Below is a small trained network, with its code and all its weights. Each question gives an input and a target symbol and asks what happens when units are switched off, that is, made to give their printed mean instead of their output.

import numpy as np


def w(rows, s, z=0):
    codes = np.array(rows[::2]) - 128.0
    scale = np.full(codes.shape[1], s)
    scale[-1] = z or s
    return codes * scale


def f(y):
    return y / 2 * (1 + np.tanh(0.7978845608 * (y + 0.044715 * y**3)))


def softmax(a):
    e = np.exp(a - a.max(-1, keepdims=True))
    return e / e.sum(-1, keepdims=True)


def log_softmax(a):
    a = a - a.max(-1, keepdims=True)
    return a - np.log(np.exp(a).sum(-1, keepdims=True))


def net(x, mask):
    ids = ['ΓΘΞαβεημσψω'.index(c) for c in x.split()]
    T = len(ids)
    res = E[ids] + P[:T]
    u = 0
    for l in range(2):
        q, k, v = (res @ M[l].T for M in (Q, K, V))
        z = softmax(np.where(np.tri(T) > 0, q @ k.T / 4**0.5, -1e9)) @ v
        res = res + np.where(mask[u], z, O[l][:, -1]) @ O[l][:, :-1]
        u += 1
        y = f(res @ A[l][:, :-1].T + A[l][:, -1])
        res = res + np.where(mask[u : u + 4], y, B[l][:, -1]) @ B[l][:, :-1]
        u += 4
    return log_softmax(res[-1] @ U[:, :-1].T + U[:, -1])


Q, K, V, O, A, B = {}, {}, {}, {}, {}, {}
E = w([
[115,105,25],'Γ',
[234,202,244],'Θ',
[90,251,128],'Ξ',
[97,145,121],'α',
[93,51,148],'β',
[87,156,138],'ε',
[97,225,52],'η',
[20,113,175],'μ',
[189,189,48],'σ',
[108,15,64],'ψ',
[34,134,80],'ω',
],0.016)
P = w([
[121,229,78],'0',
[115,233,95],'1',
[105,255,94],'2',
[102,235,98],'3',
[99,233,101],'4',
[97,238,105],'5',
[101,235,113],'6',
[88,242,117],'7',
[96,242,110],'8',
],0.0039)
Q[0] = w([
[69,163,119],'0.h0',
[99,250,98],'0.h0',
[127,86,133],'0.h0',
[117,98,112],'0.h0',
],0.012)
K[0] = w([
[151,127,132],'0.h0',
[247,148,233],'0.h0',
[157,88,122],'0.h0',
[165,110,97],'0.h0',
],0.012)
V[0] = w([
[144,143,138],'0.h0',
[178,116,140],'0.h0',
[132,104,7],'0.h0',
[190,155,70],'0.h0',
],0.013)
O[0] = w([
[216,63,146,153],'0.h0',
[94,85,252,125],'0.h0',
[138,132,50,193],'0.h0',
[93,158,139,255],'0.h0',
],0.0045,0.0085)
A[0] = w([
[7,115,67,1],'0.n0',
[71,57,157,77],'0.n1',
[51,185,139,180],'0.n2',
[114,91,255,139],'0.n3',
],0.011,0.0024)
B[0] = w([
[21,77,115,253],'0.n0',
[155,255,229,135],'0.n1',
[62,133,61,241],'0.n2',
[183,93,2,167],'0.n3',
],0.0071,0.0065)
Q[1] = w([
[126,18,29],'1.h0',
[107,108,255],'1.h0',
[24,67,31],'1.h0',
[201,65,222],'1.h0',
],0.0058)
K[1] = w([
[3,180,138],'1.h0',
[88,144,92],'1.h0',
[222,48,170],'1.h0',
[28,58,83],'1.h0',
],0.0073)
V[1] = w([
[197,104,102],'1.h0',
[234,168,33],'1.h0',
[255,160,109],'1.h0',
[149,105,56],'1.h0',
],0.0072)
O[1] = w([
[240,168,37,141],'1.h0',
[207,142,120,253],'1.h0',
[69,112,153,169],'1.h0',
[96,84,253,189],'1.h0',
],0.0045,0.011)
A[1] = w([
[126,253,112,52],'1.n0',
[58,21,186,227],'1.n1',
[83,112,82,3],'1.n2',
[50,204,189,115],'1.n3',
],0.011,0.0052)
B[1] = w([
[167,201,124,255],'1.n0',
[219,11,191,231],'1.n1',
[74,84,131,201],'1.n2',
[134,218,209,210],'1.n3',
],0.011,0.0075)
U = w([
[162,88,105,132],'Γ',
[223,123,219,159],'Θ',
[62,188,86,61],'Ξ',
[93,120,37,152],'α',
[69,118,167,159],'β',
[175,157,34,130],'ε',
[136,203,215,1],'η',
[102,154,142,207],'μ',
[158,164,250,135],'σ',
[164,117,117,142],'ψ',
[110,166,185,198],'ω',
],0.013,0.0075)

Each question gives the input, a string of symbols that net reads in full, and the target symbol t.
The units are the heads (4 rows each of Q, K, V and O) and the neurons (one row each of A and B). Each row of codes is followed by its name. A weight is (code - 128) times the scale printed after its matrix; where a second scale follows, it is the last column's (O, A, B and U).
mask holds one flag per unit, layer by layer, with each layer's heads first. A switched-off unit (its flag False) gives its mean, the last column of its rows in O or B, instead of its output. The means were averaged over made-up inputs and are rounded, as every weight is.
A unit's drop is (log p(t) with every unit on - log p(t) with that unit switched off) / (log p(t) with every unit on - log p(t) with every unit switched off).
The circuit of an input: a set's keep is (log p(t) with only the set's units on - log p(t) with every unit switched off) / (log p(t) with every unit on - log p(t) with every unit switched off). Starting from all 10 units, units are removed one at a time, each time the one whose removal leaves the highest keep (on an exact tie, the one counted first), for as long as the keep stays at least 0.8.
units of the circuit, in order: the units of the circuit, biggest drop first
unit that matters most: the unit with the biggest drop
top k neurons: the k neurons with the biggest drops, biggest first
k most important neurons of layer l: the k neurons of layer l with the biggest drops, biggest first
drop of u: that unit's drop, to one decimal
input σ ω ψ, target Γ: unit that matters most => 1.n1
input σ σ Θ Ξ σ, target Θ: top 4 neurons => (0.n0 0.n2 0.n3 1.n2)
input σ Γ σ σ ω Γ, target α: units of the circuit, in order => (1.n3 0.h0 0.n0)
input Θ σ ε, target ε: top 2 neurons => (0.n3 0.n0)
input σ σ σ σ σ β ω Ξ, target η: units of the circuit, in order => (1.n3 1.n0)
input η σ Γ Θ η η, target η: 2 most important neurons of layer 0 => (0.n3 0.n0)
input ψ η Γ, target α: units of the circuit, in order => (0.h0 1.n3 0.n0)
input Θ Θ ψ Γ ω β Θ ε, target ε: 3 most important neurons of layer 1 => (1.n1 1.n3 1.n2)
input σ μ σ ε ω ω σ σ ψ, target Γ: top 2 neurons => (1.n1 1.n3)
input μ ψ Ξ μ ω, target β: top 2 neurons => (0.n0 1.n2)
input σ σ σ σ Θ ω σ, target Θ: top 3 neurons => (0.n0 0.n2 1.n2)
input β μ σ σ β β ω σ μ, target σ: top 4 neurons => (1.n3 1.n1 0.n1 0.n0)
input σ σ ω, target β: 2 most important neurons of layer 0 => (0.n0 0.n2)
input σ β β β, target Θ: 2 most important neurons of layer 1 => (1.n1 1.n2)
input ω ω Ξ, target η: top neuron => (1.n3)
input ω η η Θ σ, target σ: drop of 1.h0 => 0.2
input ω β η Γ ω Θ ω σ, target σ: drop of 0.h0 => 2.3
input σ Θ σ ψ σ σ Γ η, target η: drop of 1.n3 => 0.3
